Here is a tiny trained network, its code and every weight. The questions are about switching its units off for an input and a class, where a switched-off unit gives its printed mean instead of its output.

import numpy as np


def w(rows, s, z=0):
    codes = np.array(rows[::2]) - 128.0
    scale = np.full(codes.shape[1], s)
    scale[-1] = z or s
    return codes * scale


def norm(h):
    return h / np.sqrt((h * h).mean(-1, keepdims=True) + 1e-5)


def f(y):
    return y / 2 * (1 + np.tanh(0.7978845608 * (y + 0.044715 * y**3)))


def log_softmax(a):
    a = a - a.max(-1, keepdims=True)
    return a - np.log(np.exp(a).sum(-1, keepdims=True))


def net(x, mask):
    res = np.array(x, float).reshape(1, 3) / 4 @ E
    u = 0
    for l in range(4):
        y = f(norm(res) @ A[l][:, :-1].T + A[l][:, -1])
        res = res + np.where(mask[u : u + 4], y, B[l][:, -1]) @ B[l][:, :-1]
        u += 4
    return log_softmax(norm(res)[-1] @ U[:, :-1].T + U[:, -1])


A, B = {}, {}
E = w([
[104,104,135,1,133,191],'x0',
[98,124,241,173,193,128],'x1',
[79,54,160,121,205,104],'x2',
],0.00073)
A[0] = w([
[180,161,108,112,109,169,156],'0.n1',
[129,163,165,195,161,94,142],'0.n2',
[91,106,98,2,127,152,2],'0.n3',
[110,94,153,113,204,142,197],'0.n4',
],0.0032,0.00081)
B[0] = w([
[42,110,120,156,78,138,180],'0.n1',
[176,118,168,108,180,204,236],'0.n2',
[252,203,85,210,206,220,254],'0.n3',
[96,155,141,38,30,88,252],'0.n4',
],0.0022,0.00088)
A[1] = w([
[108,177,97,108,46,148,165],'1.n1',
[57,70,59,3,128,75,2],'1.n2',
[78,148,130,176,189,150,69],'1.n3',
[206,124,98,139,204,239,84],'1.n4',
],0.0021,0.00076)
B[1] = w([
[95,101,205,158,110,69,196],'1.n1',
[199,162,44,126,143,94,67],'1.n2',
[157,118,92,144,93,149,109],'1.n3',
[136,117,127,254,144,136,253],'1.n4',
],0.0028,0.00059)
A[2] = w([
[54,156,113,133,5,107,87],'2.n1',
[149,57,28,232,126,75,58],'2.n2',
[72,76,187,96,167,101,180],'2.n3',
[226,190,96,120,153,253,253],'2.n4',
],0.0025,0.00058)
B[2] = w([
[60,116,166,150,101,191,150],'2.n1',
[134,156,191,60,106,189,161],'2.n2',
[169,187,118,65,70,221,175],'2.n3',
[189,66,119,251,172,113,247],'2.n4',
],0.0024,0.0014)
A[3] = w([
[3,147,136,157,49,151,19],'3.n1',
[122,155,130,168,106,171,65],'3.n2',
[149,88,17,72,195,34,22],'3.n3',
[127,162,185,201,167,123,254],'3.n4',
],0.0028,0.00071)
B[3] = w([
[41,150,63,131,21,130,169],'3.n1',
[112,110,115,137,140,101,153],'3.n2',
[117,89,111,134,65,50,98],'3.n3',
[152,100,2,126,111,134,248],'3.n4',
],0.0029,0.0014)
U = w([
[143,94,113,73,117,2,91],'0',
[199,97,81,248,201,165,191],'1',
[12,158,88,163,17,154,170],'2',
[131,146,228,35,182,169,157],'3',
[64,143,135,143,165,70,2],'4',
],0.0062,0.0049)

Each question gives the input, the list of numbers given to net, and the class t.
The units are the neurons (one row each of A and B). Each row of codes is followed by its name. A weight is (code - 128) times the scale printed after its matrix; where a second scale follows, it is the last column's (A, B and U).
mask holds one flag per neuron, layer by layer. A switched-off neuron (its flag False) gives its mean, the last column of its row in B, instead of its output. The means were averaged over made-up inputs and are rounded, as every weight is.
A unit's drop is (log p(t) with every unit on - log p(t) with that unit switched off) / (log p(t) with every unit on - log p(t) with every unit switched off).
The circuit of an input: a set's keep is (log p(t) with only the set's units on - log p(t) with every unit switched off) / (log p(t) with every unit on - log p(t) with every unit switched off). Starting from the 12 units with the biggest drops (on a tie, the unit counted first), units are removed one at a time, each time the one whose removal leaves the highest keep (on an exact tie, the one counted first), for as long as the keep stays at least 0.8.
circuit, biggest first: the units of the circuit, biggest drop first
k most important neurons: the k neurons with the biggest drops, biggest first
top k neurons in layer l: the k neurons of layer l with the biggest drops, biggest first
input [4,1,7], class 0: circuit, biggest first -> 0.n4, 1.n2, 3.n3
input [0,6,-1], class 3: 3 most important neurons -> 0.n3, 0.n2, 0.n1
input [8,3,5], class 1: circuit, biggest first -> 0.n3, 1.n4
input [-2,0,4], class 0: top neuron in layer 2 -> 2.n2
input [-4,0,5], class 3: top 2 neurons in layer 0 -> 0.n3, 0.n2
input [-7,7,5], class 3: 3 most important neurons -> 0.n3, 2.n4, 1.n4
input [2,1,5], class 0: circuit, biggest first -> 0.n4, 1.n2
input [-8,-6,8], class 3: 3 most important neurons -> 2.n2, 0.n3, 2.n4
input [-5,4,6], class 3: circuit, biggest first -> 0.n3, 2.n4, 2.n3, 0.n2
input [-6,-4,8], class 0: top 2 neurons in layer 1 -> 1.n2, 1.n4
input [6,-6,-4], class 1: circuit, biggest first -> 0.n3, 2.n4
input [-2,-6,5], class 0: 4 most important neurons -> 1.n2, 0.n2, 3.n3, 2.n3
input [-5,-3,6], class 0: circuit, biggest first -> 0.n3, 1.n4
input [3,1,4], class 0: 4 most important neurons -> 0.n4, 0.n2, 3.n3, 1.n2
input [0,2,-3], class 2: circuit, biggest first -> 0.n3
input [-8,-3,4], class 3: 4 most important neurons -> 0.n3, 2.n2, 2.n4, 1.n4
input [-4,1,8], class 0: 2 most important neurons -> 0.n3, 0.n4
input [-8,0,-7], class 2: top 3 neurons in layer 2 -> 2.n4, 2.n1, 2.n2
input [-4,3,6], class 3: top 2 neurons in layer 2 -> 2.n3, 2.n4
input [5,-5,4], class 1: circuit, biggest first -> 0.n3
input [-3,0,3], class 3: 2 most important neurons -> 0.n3, 2.n3
input [-6,-1,-3], class 2: 4 most important neurons -> 0.n3, 2.n4, 1.n2, 3.n1
input [-8,-3,5], class 3: 2 most important neurons -> 0.n3, 2.n2
